Below is a small trained network, with its code and all its weights. Each question gives an input and a class and asks what happens when units are switched off, that is, made to give their printed mean instead of their output.

import numpy as np


def w(rows, s, z=0):
    codes = np.array(rows[::2]) - 128.0
    scale = np.full(codes.shape[1], s)
    scale[-1] = z or s
    return codes * scale


def norm(h):
    return h / np.sqrt((h * h).mean(-1, keepdims=True) + 1e-5)


def f(y):
    return np.maximum(y, 0)


def log_softmax(a):
    a = a - a.max(-1, keepdims=True)
    return a - np.log(np.exp(a).sum(-1, keepdims=True))


def net(x, mask):
    res = np.array(x, float).reshape(1, 6) / 4 @ E
    u = 0
    for l in range(4):
        y = f(norm(res) @ A[l][:, :-1].T + A[l][:, -1])
        res = res + np.where(mask[u : u + 5], y, B[l][:, -1]) @ B[l][:, :-1]
        u += 5
    return log_softmax(norm(res)[-1] @ U[:, :-1].T + U[:, -1])


A, B = {}, {}
E = w([
[210,109,62,214,147,178,117,142,113,131,72,48],'x0',
[122,162,132,88,84,186,71,154,120,109,95,122],'x1',
[128,125,127,130,129,128,129,127,126,126,131,126],'x2',
[95,132,31,116,141,74,120,194,92,78,152,133],'x3',
[207,203,156,106,97,127,206,202,163,122,157,132],'x4',
[77,207,142,166,119,162,193,95,2,113,109,87],'x5',
],0.0091)
A[0] = w([
[120,169,121,56,31,221,57,173,132,72,72,120,18],'0.n1',
[190,117,173,124,71,175,178,81,141,156,134,169,131],'0.n2',
[148,154,68,109,123,96,154,195,115,63,160,159,107],'0.n3',
[191,186,142,101,91,128,223,193,150,79,165,124,1],'0.n4',
[142,84,125,192,200,49,254,90,149,151,192,124,10],'0.n5',
],0.0073,0.0069)
B[0] = w([
[215,135,175,143,94,7,77,83,40,139,132,201,215],'0.n1',
[92,169,140,104,178,125,90,179,156,167,112,45,243],'0.n2',
[111,166,118,80,175,125,125,113,169,191,116,51,254],'0.n3',
[164,199,182,160,213,129,174,254,139,118,141,137,226],'0.n4',
[204,178,148,104,32,66,51,101,43,154,86,216,205],'0.n5',
],0.0093,0.0044)
A[1] = w([
[253,166,39,220,59,216,107,177,147,103,30,80,44],'1.n1',
[21,169,177,15,21,127,222,109,183,112,195,222,3],'1.n2',
[194,105,67,187,59,176,151,163,142,114,62,91,6],'1.n3',
[61,134,115,146,125,158,155,113,55,63,159,144,53],'1.n4',
[119,135,111,178,50,102,152,112,163,90,167,157,42],'1.n5',
],0.0056,0.005)
B[1] = w([
[109,55,171,118,237,91,166,126,65,139,254,173,254],'1.n1',
[148,39,147,132,231,173,109,163,41,139,224,113,195],'1.n2',
[132,67,145,142,208,117,176,99,114,120,178,138,160],'1.n3',
[178,136,147,155,113,163,148,199,220,120,140,202,168],'1.n4',
[175,103,115,104,135,139,142,118,81,124,143,143,128],'1.n5',
],0.0083,0.0043)
A[2] = w([
[186,95,133,107,136,99,119,157,205,118,163,158,81],'2.n1',
[33,49,81,146,111,137,73,18,111,89,96,145,5],'2.n2',
[86,169,123,138,105,138,184,127,73,100,134,100,7],'2.n3',
[131,194,160,147,127,139,197,107,82,115,141,126,24],'2.n4',
[128,149,9,93,132,109,123,161,101,83,146,101,16],'2.n5',
],0.011,0.0023)
B[2] = w([
[100,116,71,156,54,187,134,103,109,51,101,123,250],'2.n1',
[218,236,161,142,125,152,196,254,186,132,156,162,255],'2.n2',
[103,78,54,128,99,137,91,155,170,85,60,137,197],'2.n3',
[123,50,85,122,53,191,107,114,177,89,111,158,237],'2.n4',
[31,143,169,115,126,43,131,50,153,209,103,118,214],'2.n5',
],0.0094,0.0064)
A[3] = w([
[113,82,27,149,59,172,113,91,240,26,147,141,58],'3.n1',
[192,152,146,120,92,72,60,100,36,140,117,212,70],'3.n2',
[49,198,124,162,151,171,204,110,18,114,74,159,47],'3.n3',
[64,138,203,17,141,144,89,160,113,78,192,152,79],'3.n4',
[179,138,254,126,136,233,114,15,188,161,86,46,2],'3.n5',
],0.0066,0.0025)
B[3] = w([
[99,83,152,93,66,238,143,113,93,89,48,74,246],'3.n1',
[177,98,127,191,103,138,84,67,88,110,139,173,237],'3.n2',
[198,75,134,59,83,181,95,109,183,100,149,134,183],'3.n3',
[156,59,80,254,191,124,195,66,69,148,155,77,252],'3.n4',
[1,222,83,56,139,25,127,49,117,160,106,97,231],'3.n5',
],0.0075,0.0043)
U = w([
[184,207,165,143,153,163,165,238,192,128,140,136,63],'0',
[125,20,126,171,247,146,140,96,65,130,184,106,194],'1',
[111,56,96,101,36,199,118,124,155,89,67,112,83],'2',
[207,139,152,137,52,53,67,75,69,140,101,179,43],'3',
[23,172,128,70,163,49,114,101,160,183,92,77,251],'4',
],0.012,0.0013)

Each question gives the input, the list of numbers given to net, and the class t.
The units are the neurons (one row each of A and B). Each row of codes is followed by its name. A weight is (code - 128) times the scale printed after its matrix; where a second scale follows, it is the last column's (A, B and U).
mask holds one flag per neuron, layer by layer. A switched-off neuron (its flag False) gives its mean, the last column of its row in B, instead of its output. The means were averaged over made-up inputs and are rounded, as every weight is.
A unit's drop is (log p(t) with every unit on - log p(t) with that unit switched off) / (log p(t) with every unit on - log p(t) with every unit switched off).
The circuit of an input: a set's keep is (log p(t) with only the set's units on - log p(t) with every unit switched off) / (log p(t) with every unit on - log p(t) with every unit switched off). Starting from the 12 units with the biggest drops (on a tie, the unit counted first), units are removed one at a time, each time the one whose removal leaves the highest keep (on an exact tie, the one counted first), for as long as the keep stays at least 0.8.
circuit, biggest first: the units of the circuit, biggest drop first
unit that matters most: the unit with the biggest drop
k most important neurons of layer l: the k neurons of layer l with the biggest drops, biggest first
drop when u is switched off: that unit's drop, to one decimal
input [4,0,5,-3,1,-6], class 2: circuit, biggest first : 2.n1
input [-7,7,0,-5,-5,8], class 2: 2 most important neurons of layer 1 : 1.n1; 1.n3
input [-3,8,8,6,7,-3], class 3: 2 most important neurons of layer 0 : 0.n1; 0.n2
input [8,5,-3,-3,-8,-2], class 0: circuit, biggest first : 2.n2; 0.n4
input [1,-1,-4,0,-3,3], class 0: circuit, biggest first : 0.n4; 2.n2; 1.n1
input [3,6,-3,-5,4,5], class 3: 2 most important neurons of layer 0 : 0.n1; 0.n3
input [1,4,-7,4,-4,1], class 0: 3 most important neurons of layer 0 : 0.n4; 0.n5; 0.n2
input [-5,0,-6,5,-2,5], class 1: 2 most important neurons of layer 3 : 3.n4; 3.n5
input [-6,-3,-2,-5,-1,7], class 2: 3 most important neurons of layer 2 : 2.n4; 2.n3; 2.n5
input [1,7,-5,-8,-3,6], class 4: 2 most important neurons of layer 0 : 0.n2; 0.n5
input [5,-4,-7,-5,4,2], class 1: 3 most important neurons of layer 2 : 2.n2; 2.n5; 2.n1
input [3,-2,-5,8,5,3], class 4: 2 most important neurons of layer 2 : 2.n5; 2.n2
input [-5,-1,2,-8,-8,-3], class 0: 2 most important neurons of layer 2 : 2.n2; 2.n5
input [-1,-5,3,0,3,7], class 2: unit that matters most : 2.n4
input [-6,-3,4,3,-1,-8], class 2: drop when 2.n1 is switched off : 2.3
input [-1,-1,4,2,-6,-4], class 0: drop when 2.n2 is switched off : 1.2
input [1,6,-3,-6,-4,2], class 3: drop when 2.n5 is switched off : 0.2
input [-4,4,-8,-2,0,7], class 2: drop when 2.n1 is switched off : 0.0
input [5,-1,-6,5,-6,6], class 0: 2 most important neurons of layer 2 : 2.n2; 2.n1
input [-8,6,-3,3,-6,5], class 1: circuit, biggest first : 3.n4
input [1,-3,-1,-6,-3,6], class 2: 2 most important neurons of layer 2 : 2.n4; 2.n3
input [0,-5,-8,-7,5,-8], class 2: 2 most important neurons of layer 2 : 2.n1; 2.n5
input [-4,-1,6,2,-3,-3], class 1: 2 most important neurons of layer 2 : 2.n4; 2.n3
input [7,-8,8,5,-7,4], class 3: 2 most important neurons of layer 2 : 2.n5; 2.n2
